Here is a tiny trained network, its code and every weight. The questions are about switching its units off for an input and a target symbol, where a switched-off unit gives its printed mean instead of its output.

import numpy as np


def w(rows, s, z=0):
    codes = np.array(rows[::2]) - 128.0
    scale = np.full(codes.shape[1], s)
    scale[-1] = z or s
    return codes * scale


def norm(h):
    return h / np.sqrt((h * h).mean(-1, keepdims=True) + 1e-5)


def f(y):
    return y / 2 * (1 + np.tanh(0.7978845608 * (y + 0.044715 * y**3)))


def softmax(a):
    e = np.exp(a - a.max(-1, keepdims=True))
    return e / e.sum(-1, keepdims=True)


def log_softmax(a):
    a = a - a.max(-1, keepdims=True)
    return a - np.log(np.exp(a).sum(-1, keepdims=True))


def net(x, mask):
    ids = ['αβγδεζλξπστφψω'.index(c) for c in x.split()]
    T = len(ids)
    res = E[ids] + P[:T]
    r = norm(res)
    for j in range(2):
        rows = slice(2 * j, 2 * j + 2)
        q, k, v = (r @ M[0][rows].T for M in (Q, K, V))
        z = softmax(np.where(np.tri(T) > 0, q @ k.T / 2**0.5, -1e9)) @ v
        o = O[0][rows]
        res = res + np.where(mask[j], z, o[:, -1]) @ o[:, :-1]
    y = f(norm(res) @ A[0][:, :-1].T + A[0][:, -1])
    res = res + np.where(mask[2:6], y, B[0][:, -1]) @ B[0][:, :-1]
    return log_softmax(norm(res)[-1] @ U[:, :-1].T + U[:, -1])


Q, K, V, O, A, B = {}, {}, {}, {}, {}, {}
E = w([
[158,107,95,150,151,48,171],'α',
[61,201,77,119,116,105,90],'β',
[174,137,71,175,126,80,202],'γ',
[55,35,146,178,133,92,108],'δ',
[142,143,64,184,113,162,187],'ε',
[170,103,56,167,121,81,152],'ζ',
[163,138,121,143,139,91,155],'λ',
[138,106,76,174,132,114,169],'ξ',
[177,123,151,179,73,94,102],'π',
[135,123,79,32,88,180,133],'σ',
[108,87,203,125,7,60,141],'τ',
[213,114,70,149,128,82,132],'φ',
[181,98,119,126,169,42,121],'ψ',
[183,70,65,153,151,91,111],'ω',
],0.013)
P = w([
[228,169,70,149,253,95,210],'0',
[224,150,66,146,222,70,197],'1',
[218,142,67,143,193,58,186],'2',
[212,133,69,138,168,55,179],'3',
[203,122,72,140,149,48,172],'4',
[201,116,72,136,126,56,156],'5',
[189,113,72,141,101,70,155],'6',
[184,105,73,137,84,79,144],'7',
[176,91,71,133,62,83,130],'8',
],0.0054)
Q[0] = w([
[107,122,175,136,130,155,94],'head 0',
[156,104,18,153,64,24,194],'head 0',
[48,190,178,83,173,254,102],'head 1',
[156,121,105,194,133,111,218],'head 1',
],0.019)
K[0] = w([
[167,110,102,167,201,94,175],'head 0',
[63,121,197,96,7,106,103],'head 0',
[144,185,62,121,231,158,159],'head 1',
[102,116,206,216,70,174,136],'head 1',
],0.012)
V[0] = w([
[112,173,52,20,154,139,131],'head 0',
[140,46,152,2,78,164,218],'head 0',
[170,79,145,194,154,103,238],'head 1',
[41,44,115,123,240,146,143],'head 1',
],0.0085)
O[0] = w([
[157,163,127,25,61,184,66,140],'head 0',
[123,134,88,7,157,99,140,158],'head 0',
[96,83,139,62,95,169,126,245],'head 1',
[112,86,93,112,79,55,116,73],'head 1',
],0.011)
A[0] = w([
[213,213,48,126,90,153,182,175],'neuron 0',
[150,145,138,169,2,140,20,254],'neuron 1',
[78,129,16,91,241,44,215,51],'neuron 2',
[172,57,161,104,92,164,177,19],'neuron 3',
],0.0086,0.0027)
B[0] = w([
[120,84,203,117,60,75,80,197],'neuron 0',
[26,213,168,179,191,194,6,190],'neuron 1',
[1,156,208,156,146,184,49,255],'neuron 2',
[114,232,107,136,177,104,123,180],'neuron 3',
],0.0091,0.0075)
U = w([
[43,156,148,91,198,127,167,109],'α',
[89,149,150,159,110,186,33,98],'β',
[133,160,189,115,47,59,207,96],'γ',
[90,25,121,159,58,74,120,161],'δ',
[117,109,133,141,9,194,176,81],'ε',
[147,191,64,170,80,64,128,144],'ζ',
[150,247,108,119,165,102,174,100],'λ',
[93,134,20,128,119,161,196,102],'ξ',
[204,101,151,187,163,172,181,220],'π',
[152,68,126,27,117,145,122,254],'σ',
[108,144,186,121,128,94,156,96],'τ',
[204,108,224,131,103,54,69,91],'φ',
[182,124,132,99,219,32,120,106],'ψ',
[164,85,38,144,187,143,63,96],'ω',
],0.013,0.0063)

Each question gives the input, a string of symbols that net reads in full, and the target symbol t.
The units are the heads (2 rows each of Q, K, V and O) and the neurons (one row each of A and B). Each row of codes is followed by its name. A weight is (code - 128) times the scale printed after its matrix; where a second scale follows, it is the last column's (O, A, B and U).
mask holds one flag per unit, heads first, then neurons. A switched-off unit (its flag False) gives its mean, the last column of its rows in O or B, instead of its output. The means were averaged over made-up inputs and are rounded, as every weight is.
A unit's drop is (log p(t) with every unit on - log p(t) with that unit switched off) / (log p(t) with every unit on - log p(t) with every unit switched off).
The circuit of an input: a set's keep is (log p(t) with only the set's units on - log p(t) with every unit switched off) / (log p(t) with every unit on - log p(t) with every unit switched off). Starting from all 6 units, units are removed one at a time, each time the one whose removal leaves the highest keep (on an exact tie, the one counted first), for as long as the keep stays at least 0.8.
circuit, biggest first: the units of the circuit, biggest drop first
k most important neurons: the k neurons with the biggest drops, biggest first
which heads matter: for each layer, one digit per head in row order, 1 if its drop is at least 0.15 and else 0, layers parted by /
drop of u: that unit's drop, to one decimal
input α φ φ ψ ζ, target ζ: 3 most important neurons => neuron 3; neuron 2; neuron 1
input σ π α, target π: which heads matter => 11
input π ξ α, target π: circuit, biggest first => head 0
input ξ λ ε ξ ε ε, target ε: circuit, biggest first => neuron 2; head 0; head 1
input σ ε φ λ δ π α γ ω, target π: circuit, biggest first => head 0; head 1
input ξ ψ α ψ, target ψ: circuit, biggest first => head 0; neuron 1; neuron 2; neuron 3
input β ξ γ ω σ δ φ π, target π: circuit, biggest first => head 0; head 1
input ε ε τ, target α: circuit, biggest first => head 0; neuron 0
input α δ α α α, target δ: which heads matter => 01
input α φ φ, target φ: which heads matter => 10
input δ ω α ε δ σ ζ, target σ: which heads matter => 10
input δ φ ξ, target δ: which heads matter => 01
input φ φ φ ζ, target ζ: which heads matter => 11
input σ σ τ λ ω, target α: circuit, biggest first => head 0
input ζ γ φ σ φ β α α, target β: which heads matter => 10
input ε δ ξ τ ζ φ ξ σ, target α: 2 most important neurons => neuron 2; neuron 1
input γ ω ψ β ξ λ ω ξ τ, target α: which heads matter => 11
input γ λ π α β ζ τ β δ, target α: 2 most important neurons => neuron 0; neuron 1
input α ε ε π γ, target π: drop of head 0 => 0.4
input β ω τ σ ξ ε, target α: drop of neuron 1 => 0.1
input β φ α π α α π α ζ, target π: drop of head 1 => 0.1
input σ π φ ω γ τ λ π ξ, target α: most important neuron => neuron 1
input γ λ ξ ψ γ λ λ, target λ: 2 most important neurons => neuron 3; neuron 2
